Below is a small trained network, with its code and all its weights. Each question gives an input and a class and asks what happens when units are switched off, that is, made to give their printed mean instead of their output.

import numpy as np


def w(rows, s, z=0):
    codes = np.array(rows[::2]) - 128.0
    scale = np.full(codes.shape[1], s)
    scale[-1] = z or s
    return codes * scale


def norm(h):
    return h / np.sqrt((h * h).mean(-1, keepdims=True) + 1e-5)


def f(y):
    return y / 2 * (1 + np.tanh(0.7978845608 * (y + 0.044715 * y**3)))


def log_softmax(a):
    a = a - a.max(-1, keepdims=True)
    return a - np.log(np.exp(a).sum(-1, keepdims=True))


def net(x, mask):
    res = np.array(x, float).reshape(1, 3) / 4 @ E
    u = 0
    for l in range(2):
        y = f(norm(res) @ A[l][:, :-1].T + A[l][:, -1])
        res = res + np.where(mask[u : u + 16], y, B[l][:, -1]) @ B[l][:, :-1]
        u += 16
    return log_softmax(norm(res)[-1] @ U[:, :-1].T + U[:, -1])


A, B = {}, {}
E = w([
[175,201,215,107],'x0',
[3,54,198,146],'x1',
[195,101,165,182],'x2',
],0.0056)
A[0] = w([
[151,103,136,202,94],'L0N1',
[62,20,93,201,241],'L0N2',
[81,136,252,113,125],'L0N3',
[205,105,72,103,158],'L0N4',
[173,205,174,114,129],'L0N5',
[70,168,94,125,165],'L0N6',
[244,133,167,117,1],'L0N7',
[133,93,133,68,114],'L0N8',
[90,114,46,197,72],'L0N9',
[94,222,117,83,148],'L0N10',
[38,158,121,55,135],'L0N11',
[145,239,98,152,103],'L0N12',
[167,106,164,254,91],'L0N13',
[208,74,172,227,95],'L0N14',
[111,126,158,124,40],'L0N15',
[109,110,70,184,135],'L0N16',
],0.0088,0.0027)
B[0] = w([
[174,141,141,29,145],'L0N1',
[192,19,121,167,254],'L0N2',
[118,111,146,207,200],'L0N3',
[107,83,53,184,190],'L0N4',
[105,170,79,172,201],'L0N5',
[193,105,150,93,151],'L0N6',
[127,89,160,128,189],'L0N7',
[150,126,102,117,125],'L0N8',
[149,100,2,91,162],'L0N9',
[64,70,123,78,174],'L0N10',
[185,140,168,80,177],'L0N11',
[83,116,147,159,180],'L0N12',
[172,155,168,37,174],'L0N13',
[127,161,116,29,194],'L0N14',
[113,130,127,129,119],'L0N15',
[191,92,116,132,158],'L0N16',
],0.007,0.006)
A[1] = w([
[160,58,188,159,46],'L1N1',
[117,149,152,159,162],'L1N2',
[85,105,87,145,150],'L1N3',
[165,204,38,143,201],'L1N4',
[145,112,140,90,146],'L1N5',
[155,73,123,133,37],'L1N6',
[108,116,123,107,150],'L1N7',
[129,103,127,5,215],'L1N8',
[133,80,148,156,185],'L1N9',
[150,147,88,174,200],'L1N10',
[96,204,196,152,200],'L1N11',
[119,109,100,75,64],'L1N12',
[104,230,173,183,67],'L1N13',
[198,147,120,138,91],'L1N14',
[125,78,141,129,253],'L1N15',
[143,81,200,145,133],'L1N16',
],0.013,0.002)
B[1] = w([
[33,177,161,101,220],'L1N1',
[115,74,49,153,152],'L1N2',
[196,193,179,110,171],'L1N3',
[57,128,211,172,254],'L1N4',
[102,189,141,70,157],'L1N5',
[134,147,93,117,191],'L1N6',
[130,162,148,134,136],'L1N7',
[150,235,219,57,220],'L1N8',
[149,190,117,177,194],'L1N9',
[81,109,166,149,188],'L1N10',
[255,96,43,73,244],'L1N11',
[185,99,177,145,152],'L1N12',
[149,68,42,113,232],'L1N13',
[78,158,144,126,172],'L1N14',
[130,204,103,148,206],'L1N15',
[88,139,128,163,212],'L1N16',
],0.0074,0.0054)
U = w([
[188,80,11,104,207],'0',
[45,142,146,183,159],'1',
[149,197,175,9,6],'2',
],0.013,0.0011)

Each question gives the input, the list of numbers given to net, and the class t.
The units are the neurons (one row each of A and B). Each row of codes is followed by its name. A weight is (code - 128) times the scale printed after its matrix; where a second scale follows, it is the last column's (A, B and U).
mask holds one flag per neuron, layer by layer. A switched-off neuron (its flag False) gives its mean, the last column of its row in B, instead of its output. The means were averaged over made-up inputs and are rounded, as every weight is.
A unit's drop is (log p(t) with every unit on - log p(t) with that unit switched off) / (log p(t) with every unit on - log p(t) with every unit switched off).
most important unit: the unit with the biggest drop
k most important neurons: the k neurons with the biggest drops, biggest first
top k neurons in layer l: the k neurons of layer l with the biggest drops, biggest first
drop when u is switched off: that unit's drop, to one decimal
input [-6,-6,7], class 2: top 2 neurons in layer 0 => [L0N14; L0N13]
input [2,1,0], class 0: most important unit => L0N2
input [-3,-5,5], class 1: 2 most important neurons => [L1N4; L1N11]
input [7,3,7], class 0: 3 most important neurons => [L0N2; L1N11; L0N3]
input [-5,-7,4], class 1: 3 most important neurons => [L1N4; L1N11; L0N2]
input [6,-8,5], class 1: 2 most important neurons => [L1N4; L0N4]
input [-6,-5,-7], class 2: 2 most important neurons => [L0N3; L1N8]
input [3,-4,-3], class 1: top 3 neurons in layer 0 => [L0N4; L0N5; L0N3]
input [6,-6,-4], class 0: top 4 neurons in layer 0 => [L0N2; L0N9; L0N12; L0N16]
input [1,-4,6], class 2: 2 most important neurons => [L0N14; L0N13]
input [-4,-7,-8], class 2: 2 most important neurons => [L0N10; L0N3]
input [8,-3,6], class 0: top 2 neurons in layer 1 => [L1N13; L1N8]
input [3,-4,-4], class 1: top 4 neurons in layer 0 => [L0N5; L0N4; L0N13; L0N14]
input [-2,-3,-1], class 1: top 2 neurons in layer 1 => [L1N11; L1N4]
input [6,-3,4], class 0: most important neuron => [L0N2]
input [8,7,-3], class 0: 2 most important neurons => [L1N11; L0N2]
input [3,2,1], class 0: drop when L0N2 is switched off => 0.3
input [-4,-3,-5], class 2: drop when L1N8 is switched off => 0.5
input [8,0,1], class 0: drop when L0N16 is switched off => 0.0
input [-4,2,5], class 2: top neuron in layer 0 => [L0N13]
